Below are the code and all the weights of a small trained network. Each question names an input and a class and asks about switching units off, where a switched-off unit gives its printed mean instead of its output.

import numpy as np


def w(rows, s, z=0):
    codes = np.array(rows[::2]) - 128.0
    scale = np.full(codes.shape[1], s)
    scale[-1] = z or s
    return codes * scale


def norm(h):
    return h / np.sqrt((h * h).mean(-1, keepdims=True) + 1e-5)


def f(y):
    return np.maximum(y, 0)


def log_softmax(a):
    a = a - a.max(-1, keepdims=True)
    return a - np.log(np.exp(a).sum(-1, keepdims=True))


def net(x, mask):
    res = np.array(x, float).reshape(1, 4) / 4 @ E
    u = 0
    for l in range(2):
        y = f(norm(res) @ A[l][:, :-1].T + A[l][:, -1])
        res = res + np.where(mask[u : u + 7], y, B[l][:, -1]) @ B[l][:, :-1]
        u += 7
    return log_softmax(norm(res)[-1] @ U[:, :-1].T + U[:, -1])


A, B = {}, {}
E = w([
[151,171,80,112,108,144,34,79],'x0',
[192,111,175,183,111,238,188,116],'x1',
[112,75,105,95,135,185,156,100],'x2',
[254,64,123,55,144,110,190,195],'x3',
],0.009)
A[0] = w([
[141,185,247,144,16,221,149,68,43],'0.n0',
[33,186,14,157,120,181,18,121,149],'0.n1',
[135,142,150,92,72,112,52,85,5],'0.n2',
[152,83,64,138,113,130,155,100,217],'0.n3',
[125,145,173,191,162,170,206,92,31],'0.n4',
[2,129,203,178,147,95,219,106,216],'0.n5',
[191,102,221,187,87,178,160,197,77],'0.n6',
],0.0076,0.0024)
B[0] = w([
[174,161,8,63,33,172,137,201,209],'0.n0',
[145,90,199,163,167,117,171,89,253],'0.n1',
[148,151,151,180,193,186,89,136,165],'0.n2',
[156,169,75,108,130,57,132,116,171],'0.n3',
[40,109,206,173,123,61,183,140,180],'0.n4',
[254,115,79,13,134,41,88,146,226],'0.n5',
[53,110,128,167,215,107,124,152,211],'0.n6',
],0.009,0.0079)
A[1] = w([
[61,152,156,117,119,114,170,103,13],'1.n0',
[162,115,114,55,224,23,52,124,156],'1.n1',
[130,234,98,245,80,230,180,105,143],'1.n2',
[170,93,198,161,119,141,227,162,94],'1.n3',
[41,196,134,144,135,156,85,73,90],'1.n4',
[255,185,87,153,145,44,186,131,215],'1.n5',
[61,210,131,102,108,171,116,146,6],'1.n6',
],0.0077,0.0022)
B[1] = w([
[163,123,64,168,103,2,113,97,129],'1.n0',
[148,156,150,121,87,160,155,95,247],'1.n1',
[226,179,115,39,70,132,88,111,168],'1.n2',
[102,177,143,235,176,170,100,151,163],'1.n3',
[115,75,195,181,228,98,185,142,145],'1.n4',
[81,76,43,125,51,175,92,142,230],'1.n5',
[230,166,36,132,62,99,161,138,131],'1.n6',
],0.0092,0.013)
U = w([
[161,127,99,42,62,84,50,37,40],'0',
[60,57,55,78,56,144,112,215,60],'1',
[1,84,187,224,206,148,136,106,254],'2',
],0.0097,0.0032)

Each question gives the input, the list of numbers given to net, and the class t.
The units are the neurons (one row each of A and B). Each row of codes is followed by its name. A weight is (code - 128) times the scale printed after its matrix; where a second scale follows, it is the last column's (A, B and U).
mask holds one flag per neuron, layer by layer. A switched-off neuron (its flag False) gives its mean, the last column of its row in B, instead of its output. The means were averaged over made-up inputs and are rounded, as every weight is.
A unit's drop is (log p(t) with every unit on - log p(t) with that unit switched off) / (log p(t) with every unit on - log p(t) with every unit switched off).
The circuit of an input: a set's keep is (log p(t) with only the set's units on - log p(t) with every unit switched off) / (log p(t) with every unit on - log p(t) with every unit switched off). Starting from the 12 units with the biggest drops (on a tie, the unit counted first), units are removed one at a time, each time the one whose removal leaves the highest keep (on an exact tie, the one counted first), for as long as the keep stays at least 0.8.
circuit, biggest first: the units of the circuit, biggest drop first
unit that matters most: the unit with the biggest drop
k most important neurons: the k neurons with the biggest drops, biggest first
top k neurons in layer l: the k neurons of layer l with the biggest drops, biggest first
input [5,1,-6,6], class 1: circuit, biggest first : 1.n5
input [-6,7,-2,-4], class 1: 2 most important neurons : 0.n0; 0.n5
input [-7,1,8,2], class 2: top 2 neurons in layer 0 : 0.n0; 0.n4
input [-8,4,0,8], class 2: circuit, biggest first : 1.n3; 0.n0
input [-3,5,1,-8], class 1: 2 most important neurons : 0.n0; 0.n5
input [7,-7,-5,0], class 2: top 2 neurons in layer 1 : 1.n4; 1.n2
input [-3,8,-5,-2], class 1: 3 most important neurons : 0.n0; 0.n1; 0.n5
input [-7,8,-1,5], class 2: 2 most important neurons : 1.n3; 0.n6
input [-6,3,2,-4], class 1: top 2 neurons in layer 0 : 0.n5; 0.n4
input [-8,7,7,-5], class 1: 3 most important neurons : 0.n0; 0.n5; 0.n1
input [7,-1,3,-1], class 2: top 3 neurons in layer 0 : 0.n5; 0.n0; 0.n1
input [1,1,-7,2], class 1: 2 most important neurons : 0.n1; 0.n4
input [2,4,-4,2], class 1: 2 most important neurons : 0.n0; 0.n6
input [5,-8,-3,-6], class 2: top neuron in layer 1 : 1.n4
input [-2,-4,1,-8], class 0: 2 most important neurons : 0.n5; 0.n6
input [-7,-1,-7,-1], class 0: 3 most important neurons : 0.n5; 1.n1; 0.n0
input [6,6,-8,4], class 1: top 2 neurons in layer 1 : 1.n5; 1.n1
input [1,2,-6,1], class 1: top 3 neurons in layer 0 : 0.n6; 0.n1; 0.n2
input [4,8,-6,4], class 1: 2 most important neurons : 0.n0; 0.n6
input [8,-4,2,-1], class 2: unit that matters most : 0.n5
